Each row was made from one path, in order. Every step used is in the known rows, and no mark comes twice. Write each row's path.
Known rows
t, l, n, k: [-234  -50  -75  -34 -270 -302 -130  162 -225 -370  168 -158 -324  -61
  -57  140  404 -232  -78   86  -90   91  -92  110 -134  102   47  267
   41   65 -171  -40 -200  214  113   77  -21 -472 -262  197  168   88
 -151   98 -142    6 -125   97  422]
s, t, k, z, y, l: [-174 -103 -137 -114 -264   97   19  299  166 -208   61 -104 -268  -92
  -90  -44  353  -12  216  196   81 -174   -7   59 -136  264    1  228
  313   49 -131  -34 -220  -49  244   74  141 -386 -175  182  -43 -193
 -106  123   40   36 -124   37  149]
y, n, h, t, s, z, k, b: [-316  -38  -83  -23  -22  110   21  -98    9 -307  201 -366   16 -258
   55   95   -7 -150  186   11   48  358  -15   58 -124   28   78   98
   17  -46 -388  -86 -126 -317  456 -229  212 -171 -130  425   56   25
   73   58 -159   16 -153   36  199]
l, n, h, q, b, t: [ -94 -106  -80   27 -119 -127   15  448 -207 -368  127 -289 -107 -202
 -176    5  342  -54  219   29  -97  309 -151  137 -294 -108   58  219
   89  -26  -60  -48 -102 -219  178  -56   64 -175  -60  349  187   82
  -16   62  -31  -16 -177   -5  530]
h, l, t, s, z, y, n: [-299  -59 -146  -63  -80  -51  -78  369  -28 -301  -88  -27 -108 -124
  -79    5  199 -151  191   14   95  208   22  231 -342    9  148  189
 -256   57 -185    4 -113  327  304  -36  -69 -291 -268  305   14   23
  -34   11  -79  -16 -102   11  204]
s, z, t, k, b, y: [-104 -146  -52    6  -66  104 -133  242    8 -353   74 -392  -42 -115
  -99  -84  364  -21  153  150  346  135  -10   79  -76  251    8   39
  170   94 -284  -37 -126 -133  388   49  148 -194 -268  292   89  -39
 -113   52   -4  -23  -67   86 -128]
s, t, l, b: [-201  -56 -193 -102 -168 -140  -65  222 -122 -319  446   66  -90  -46
 -111 -166  278   24   57   52  200  -50 -101  293 -126  251   61  131
   62  147 -228  -38 -239  115  237  123    5 -224 -327  194  163 -111
  122   57  -60   46  -94  169  498]
l, b, y, n, h, q, k: [-160  -81 -176   33    6 -213  -30  294   31 -451   -2 -285   76 -251
 -248  -58  269 -286   13   26  231  205 -167  167 -277  102   66  122
  -98 -109   59  -68   -7  -20  119   57   91 -142 -202  305  183  121
  160  131   60 -126  -92   36  137]
l, t, s, k, b: [-128 -132  -49  -83   68  100  -64  184 -208 -362  318 -206  -26 -160
  -20  -45  195 -259   92  105    1  117    4  264 -294   54   97   82
 -114  156 -172  -10 -151   65  213  -86  136  -71 -347  153  161  -80
   85  -10  -76   76  -68  107  325]
l, h, k, b, y: [   7 -263 -128  -48  -44   11 -108  160 -166 -336  175 -199  104 -202
  -44   61  250 -196  229  -34  200   99 -106   34  -39  189   24   26
  198   -9 -147   55   44 -188  268   12  335 -178 -144  252  192   34
  189  115    7  -54  -39   83   78]
l, h, t, s, z, k: [ -87  -38  -68   76   16   12 -125 -234 -177 -227   62 -182   58 -181
  -65   14   96 -253  177    7   98  156  -34   82   -4  135    4    7
  122   13 -304   32 -174 -208  384 -130  196 -166  -83  370   26  -18
  135   37 -102   16 -114    7  155]
h, k, s, b, t: [-184 -173 -119   71 -134  -41  -80  256    0 -306  207 -312  -60 -285
  -89  -27  234 -182  348   15  -92   66  -57  256 -252  274  -22  119
  209  116   40  -22  -75 -124  102  -57   93   49  -40  234  -17 -136
   80  106   16    5 -147   69  202]
h, k, s, t, y, n, l: [-192   -6  -98   20  -19  140   30  266  120 -213  284   76 -134 -150
  -86  115  144 -252  163   81  -78  176  -63    1 -298  246   62   50
  110   37  -57  -12   26  -37  117   27  384  -91 -158  180  -82  -60
  152  119  -26  -13 -125   67  513]
n, h, t, s, b: [-259  -86 -146   -9  -33   61   78  -68 -257 -252  396 -277   80 -283
 -169   44   99 -100  422   15   55  133  -10  297 -153   -9   31  172
  133   50 -310  -47 -242 -213  228  -93    4 -137    0  340   40  -88
   44   13  -88   75 -177    1  312]
y, n, l, b, s, z: [-218  137 -207   -7 -164 -279  -44  152 -126 -398   65 -219 -125 -138
  -50   82   49 -128   61  -23  125  162  -89    1 -310   37   49  163
 -228  -19 -331  -96 -157 -139  208 -231   10 -173 -434  366  114  103
   47  127  -67 -114  -86  142  331]
k, b, y, n, h, t, l: [-327  -92 -218 -260 -150  102   10  163  -78 -346  381 -189   33 -198
  -59   43  205   15  175   46  217  322  -44   61  -93  160   67   69
   80  -32 -213  -71  -19   10  266  -95  -15 -400 -174  381  174  139
   19   50  -62  -43 -128   59  229]
l, b, t, y, n, k, z, s: [-210  115 -194  -11   10 -183  -63  385   30 -391 -126 -141  -76 -173
  -59  -64  215 -233   45   70  -10  177 -137   -8 -321  238  -58   61
 -101 -112  104  -73 -115  340   26  -28 -267 -152 -294  379   82   65
  104   82   64  -86  -81   17    9]
t, l, n, h, q, y: [-130  -92  -52  -56 -214 -132    6   95 -129 -351  256 -240 -180 -102
 -130  114  494 -139    6   72  205  217 -100  144  -92  -43   94  271
   58   12  -88   -8 -150    0  183   17   11 -397  -44  236  220  147
 -140   22 -173  -24 -189   32  606]
h, t, s, b, y, l, n: [-243 -180 -180 -108  -76   17    8  237  -94 -318  139 -155   -2 -183
 -130   22  291  -60  386  157  -39  114   24  278 -258  143  -68  102
   78   94  -43  -59  -79  194  249 -143   63 -239 -185  239  -13   40
   43    4    8  -44 -147  -26  155]
z, k, b, s, t, y, n, l, h: [-177  -58  -37 -111  155   94  -14  232  127 -299  204  116   -5  -81
  -14  101  -61 -110   69  106  -72  128  -44  -81  -99  161   16   45
  104  -90  -82  -33  -47 -201  318 -205  172 -176  -33  353  146   52
    0  124 -119  -92 -115  117  253]
b, y, l, n, k, s: [-124  -33  -86  -16 -301  -86  -67  422    1 -338    6 -266 -150 -104
  -89   87  358 -252  277  191  -90  236  -68   13 -247  133  -31  263
  118   36  241  -33   10  212   59  -14  164 -359 -216  269   34   51
 -167  139   60 -130 -175  -54  121]
h, k, s, b, t, y, n, l: [-262  -71 -156    1    6   15    5  338  119 -299  172 -129  -74 -252
  -76  110  190 -146  212   75 -151  155  -29   59 -308  250   -6   73
   77    8   44  -45  -26  146   78  -98   46  -27  -74  269  -24    2
   74  109  -38  -35 -148   90  330]
z, y, l, h, t, k: [-113  -60 -201 -161 -103   20   63   91   33 -177  -52  -49  -69 -181
  -98   43  270  -72  224  113  126  -95  -15  196   20  167  -10  245
  224  -97    9   64  -96 -146  232   83 -114 -438  -36  296   23  -60
  -69   91  -44   -2 -118  -13  211]
n, h, q, b, s, k, z: [-132  -32  -72   41 -141   21  -35  169 -184 -366  158 -525 -158 -335
 -133   49   99 -125  223   83  173  287  -55  -87 -277  -80   34  212
   28  -14 -361  -96 -261 -460  167 -153  190 -116   34  296  134  -32
   52  110   32    7 -191   16  234]
z, s, t, b, y, l: [-131 -121 -167 -147 -148  111 -104  353  -16 -240  297   -8   20  -70
 -107 -155  139  185  424  155  438 -132   14  364 -327  252   -4  206
  254  164  -31  -16 -183 -226  234 -143  234 -301 -179  185   40 -127
  106   57  128  -87 -119   33  302]
t, y, n, h, k, b, s, z: [-188  -66  -92   20  -73   87  129  152  -31 -331  228 -317   30 -339
   50  150  114 -263  109   79  107  442   31 -186 -201   33   28   69
    1 -110 -451  -29 -135 -259  290 -174   25  -74  -98  361   60   71
  223   97  -78   11 -114   70  168]
y, l, b, s: [-145   33 -187 -117 -287 -205   38  228  -91 -366  159 -160  -43 -177
    1  -66  153  -83  132   76  158   38  -64  309 -184  147  -16  322
 -111   62   -2  -23 -183  -53  149 -174 -106 -204 -325  270   91  -85
   13   94   52  -95 -135   67  257]
h, t, b, y, l, n, k, s, z: [-136  -57 -140    4 -182  111  -66  263  -99 -266   83 -445  -52 -173
 -129   39  398  -70  329  189   83  219   47 -114 -129  139  -63  136
  127   66  -30  -83 -106  230  150 -101   85 -301 -212  388   47   28
   74   62  -24  -31 -173   59  119]
s, b, t, l: [-305 -191 -224 -144 -240 -216 -121  278 -117 -373  336 -169  -71 -169
 -105 -107  311  145  156   75   67  -42    6  384 -168  239   -4  176
  156  141 -149  -57 -307  168  191  -99 -344 -244 -104  282  150  -49
  -74   51  -67   34 -142  151  295]
z, s, k, b, t, l, h: [-106   36 -134 -123  -72  -12 -140   69 -189 -293  310 -136  -70 -155
   62  -56   17  -47  132   99  183  141  -65  240 -142  200    2  149
  193   85 -247  -22 -149 -387  269 -168   47 -263  -79  255  195  -17
   64   69  -79   44 -120   71  354]
s, k, b, y, l, h, q, n: [  14 -369 -157 -161 -100   73 -116  313  103 -413  229 -295  -40 -259
  -79   62  264  -86  110  178   98  263   -6   -2 -172   76   71  136
   20   27 -211  -21   76 -342  346  -18  520 -283 -132  194  238   82
   61  146  -35  -17 -126  113  240]
k, s, t, y: [-128  -24  -77   -1 -132  274   24  321  -69 -215  504   19   11  -77
 -163  -86  220 -200  286  138   15  221  -55   87 -237  225   52   -6
  170  131  -76   48  -99 -150  108  154  139  -58 -175  234   37 -142
   53   68   34   13 -156   21  442]
y, l, n, h, k, z: [-116  -46 -102  -19 -451 -102   57  262  -80 -280   96 -410 -223 -207
  111  168  404 -117  237   48  -29   87 -124  -14 -167   19   24  404
  244   28 -161  -37  -84  -61  208    7  227 -423 -216  256    7  -38
  -88  132  -63   -8 -152   -5  366]
s, k, z, t, b, y, l, n: [ -89 -131 -142  -44 -251   74 -195  510   13 -351   42 -385 -168 -122
  -82   16  462  110  269  172  181 -112    6   19 -220  190  -29  152
  221  110 -164 -128 -109   58  124    6  -12 -404 -296  215   95  -57
 -117   99    9  -29  -61   35   28]
k, z, s, t, y, l, n, h, q: [-108   25  -61  -58 -211  194   79  460   38 -196  185 -146 -153  -93
   37    3  280  -29  340  205  143  272 -119  -28 -365   73   35  223
  224   56 -125  -17  -98 -295  303  130  298 -366  -90  206  -49   12
   -5   68   11  -42 -198  -75  439]
t, k, z, y, n: [-268  -82 -149  -71 -199   25  -58  146   83 -315 -108 -275 -290 -173
 -121  109  364 -235   76   45   69 -116  -67  -74 -206  221   48  103
   92  -77 -220  -20 -163 -166  117   43    3 -386 -289  231   49   17
 -157  148   37  -47  -67   17   23]
y, n, k, b: [-313 -189 -157 -114 -113  -40  -46  265  -63 -417  195 -263 -121 -133
    7  125  102 -216   35   16  -41  169  -61  166 -197   63   98  165
 -100  -14 -132  -74  -56 -189  209   -9  157 -275 -319  283  208   40
    2  149  -77  -35  -77  160  176]
h, l, y, n, k, z, s, b: [-330  -54 -220  -55  -97 -186 -193  341  170 -392  -71 -269 -214 -208
  -65  111  143  -77  172  -13  146  -48 -133   69 -318   39   47  295
 -289  -21   79  -82  -58  157  194   10  110 -354 -225  313  103   28
 -102  118  -72 -100  -91   96  -53]
z, k, s, b, y, l: [-238 -155  -66  -55 -155  -14 -200  251  257 -376  125 -363    4 -178
  -16  -29  209  -36  338  142  113   -5  -36  180 -196  295  -35  197
  212  103  227   -7  -93   33  246  -25  165 -140  -48  268   68  -97
 -234  127   26 -148 -190   38  -10]
h, t, k, s, z: [-177   61  -86   65 -103  204  -16 -172  -59 -210  212 -383 -117 -236
 -151   -4  301 -355  117   84   73  195  -29  -18  -78  237    1   19
  146   96 -227   -3 -149 -269  185  -45  223 -110 -196  325  -42  -94
   17   46  -26   77 -164   74  230]
b, s, t, y, n, l, h, q: [-136  -26 -132  -42   91  121  108  338   19 -199  220  293  -36 -116
 -222   68    4 -197  125  131  -24  258    0   16 -291   78   60   16
  -35  -66 -120  -30  -91 -396  169 -185   88 -193   12  269  -25  109
  192  109  -28  -55 -141   46  501]
k, s, z, t, y, l, h, q, n: [ -32 -144  -66   25 -151  350   80  427  -35 -189  191 -222  -59 -126
  -99  -65  257  -55  262  218  130  430  -63   -5 -136  128   91  145
  -21   62 -116   66   51 -391  321  289  255 -224 -164  326   -3   66
   -1   97  -60  -83 -206  -40  417]
q, n, k, z, s, b, t: [-210 -265 -138    3 -213 -243 -175  333  -94 -402  -44 -414 -345 -226
 -200   16  222 -143  269   84 -220   10 -109   -5 -362  124  -42  277
  134    9 -106  -80  -88  -37   71   27  167 -273 -147  334   70   39
 -145  149   10  -75 -145   29   53]
y, l, h, t, k, z, s, b: [-215  -67 -221 -134  -77  248   89   32  -94 -161  112 -305  -70 -193
   18  -17  160  -39  309  120  220 -161  -66  112  -31  201  -76  236
  262   47  -63  -13 -149 -321  282   -8  167 -357 -129  316    6  -58
   47   88  -22   -4 -149   66  159]

Write each row's path
[-174  -97  -90  -28 -127 -132  -75  310   52 -353  172 -263 -135 -214
 -218 -153  345  -89  -65  215   67  148 -116  317 -203  255   39  207
 -108   74  279  -25 -115  123  117   35  -51 -175  -38  198  114   27
   16   74  -38  -68 -202   65  331]
h, q, k, s, b, t, l, y
[-114  -45  -69  -17 -268   69   15  377 -239 -260   47 -489  -75 -105
  -74 -168  315  -49  182  234  243   -2  -16  147 -163  140   27  338
  124  101   24   31 -173  193  147  162  -89 -239 -289  310  138 -110
   18   84  -25  -65 -147   58  261]
q, k, s, z, y, l, t, b
[-160  -58 -159 -129  -40 -126   12  276  -62 -295  -73  -13 -138 -160
  -27  225  -28  -93  284  -13    1   91  -77   27 -202   73   49  185
   26 -174 -167   -4   49 -338  222 -101   22 -311  -87  291   99  132
   12  167  -84 -148  -69   15  231]
z, y, n, l, h, k, b, s
[-255   63 -119  -45 -126   -4   44  247  100 -218  -62   29 -365 -118
 -221   99   86 -177  209  132 -104  -66  -11 -113 -295  186  -10  158
  146  -78 -190 -109 -183 -254   81 -234   23 -325 -113  264 -105  -11
 -100  159   29  -64 -123   -2  165]
b, s, t, k, z, y, n, l
[-251 -139 -129  -77 -121    0   96  328   -5 -356  194 -269  -22 -239
 -105  -14  130 -151    1   59  -21  354  -92  296 -218   40  126  217
   30  -60  -39  -91  -29 -378  218 -134   69 -237  -37  353  146   68
   69  124  -49  -17 -167   54  374]
y, n, h, q, k, b, t
[ -76   43    0  191  -99  143   45  159  -62 -200  222 -366   11 -268
  -51   42  235 -197  338   74  180  339  -64   -5 -125  117   42  157
  239    8 -235   20  -97 -216  212  189   81  -54   12  334  -72 -118
   27   70  -77   32 -157  -49  239]
n, h, k, s, z, t, y
[-229   91 -128   79 -106  -58   95  -46   19 -226 -110 -321 -154 -351
 -181   98   81 -300  260   74   44  232   52  -93 -198   29  -29  156
  117 -178 -365  -69 -220 -491  199 -254 -227 -203   43  440 -108   32
   23  105  -59   13 -144  -47   49]
b, s, z, y, n, h, t, k
[-148  -75 -157 -148 -246  103  -23  345 -111 -288  177 -349 -134 -206
   -1  -59  299   -8  143  165  163 -147   81   75 -249  107    7  289
    4  133  -64  -71 -283  116   55 -244 -161 -308 -308  250   73 -123
   43   56   -3   15 -110  136  254]
y, l, t, b, s, k, z
[-290 -203 -176  -18  -64   11   67  470   47 -365  100 -360    5 -289
 -172  -49  310  -77   91  159  -25  203  -28   72 -268  120    0  106
  130  -64  -63 -100 -179   71  143    9 -233 -157   48  366   97   55
   72  104  -20    3 -164   65  123]
s, b, t, y, n, h, q, k, z
[ -40 -303 -117   -4 -159  -51   -9  302 -102 -281  -91 -334 -169 -248
 -189   86  183    1  252  194  126  116  103  -85 -145  -25   29  332
  -87  -78 -280  -26 -237 -349  247 -144   56 -359  -14  328  121  104
  107  164  -61  -81 -181   63  188]
t, b, s, z, y, l, h, q, n, k
[ -77  -77 -124  -90 -189   48  178   99 -152 -276  169 -332  -33 -182
 -177   85  348  -55  276  110  182    7   33  139  -19  -92  -77  355
  162  -50  124  -57 -137   10   42 -339 -181 -293  -11  421  146   -2
  -27   -2  -89  -57 -188    8  378]
q, y, l, n, h, t, b, s
[ -63 -218 -168  -80 -145   42   11  104  -66 -294  -18 -439  -42 -145
   48   19  238  -38  352   75  446 -198  -76  155  -47  105 -102  309
  261   11  131   25  -71  -54  249  -12  210 -216  -55  272  125  -55
   75   74  -24 -121 -113   48   68]
q, y, l, h, k, z, s, b
[-156  -97 -162  -12 -200 -205  -16  280   89 -344 -103 -249 -287 -309
 -320   62  422 -133  163  -10 -169   63 -140 -167 -120   60   53  349
   50 -136 -189  -56  -66  226   65   17    8 -366  -80  459  124    7
 -263  132  -31    6 -183  -24  140]
q, n, h, l, b, t, k, z, y
[-179   70 -169  -99 -224  -67 -185  279 -107 -316  156 -111 -149  -36
  -73 -177  251   17  278   89  390    3 -170   21 -296  356  -27   72
  168  115 -166  -46 -160  135  199   84  125 -316 -334  219   61   -2
   53   63  114 -117  -94   -3  111]
k, z, s, t, l, b, y
[-205 -236  -23 -136  123  123  -15  135  226 -330  144   -5  -79  -86
  -52   -7   50 -132  -18  117  153  142  -26  134   -4  183   32   79
   35  -64  111  -53  -47 -321  372 -244  189 -184  106  289  181  103
   79   84 -139 -110 -158  110  243]
z, k, b, s, t, l, h, q, y, n
[-397   62 -167  -24 -132 -135  -18  340  -79 -349  -95 -163 -317 -109
  -86   15  109 -186   20   60   -1   57 -110   73 -181  224    0  204
 -175  -67  -30 -170 -144  109   23    1 -298 -367 -320  336   16   90
  -21  143  -38 -117  -88   33    6]
y, n, k, z, t, l, b, s
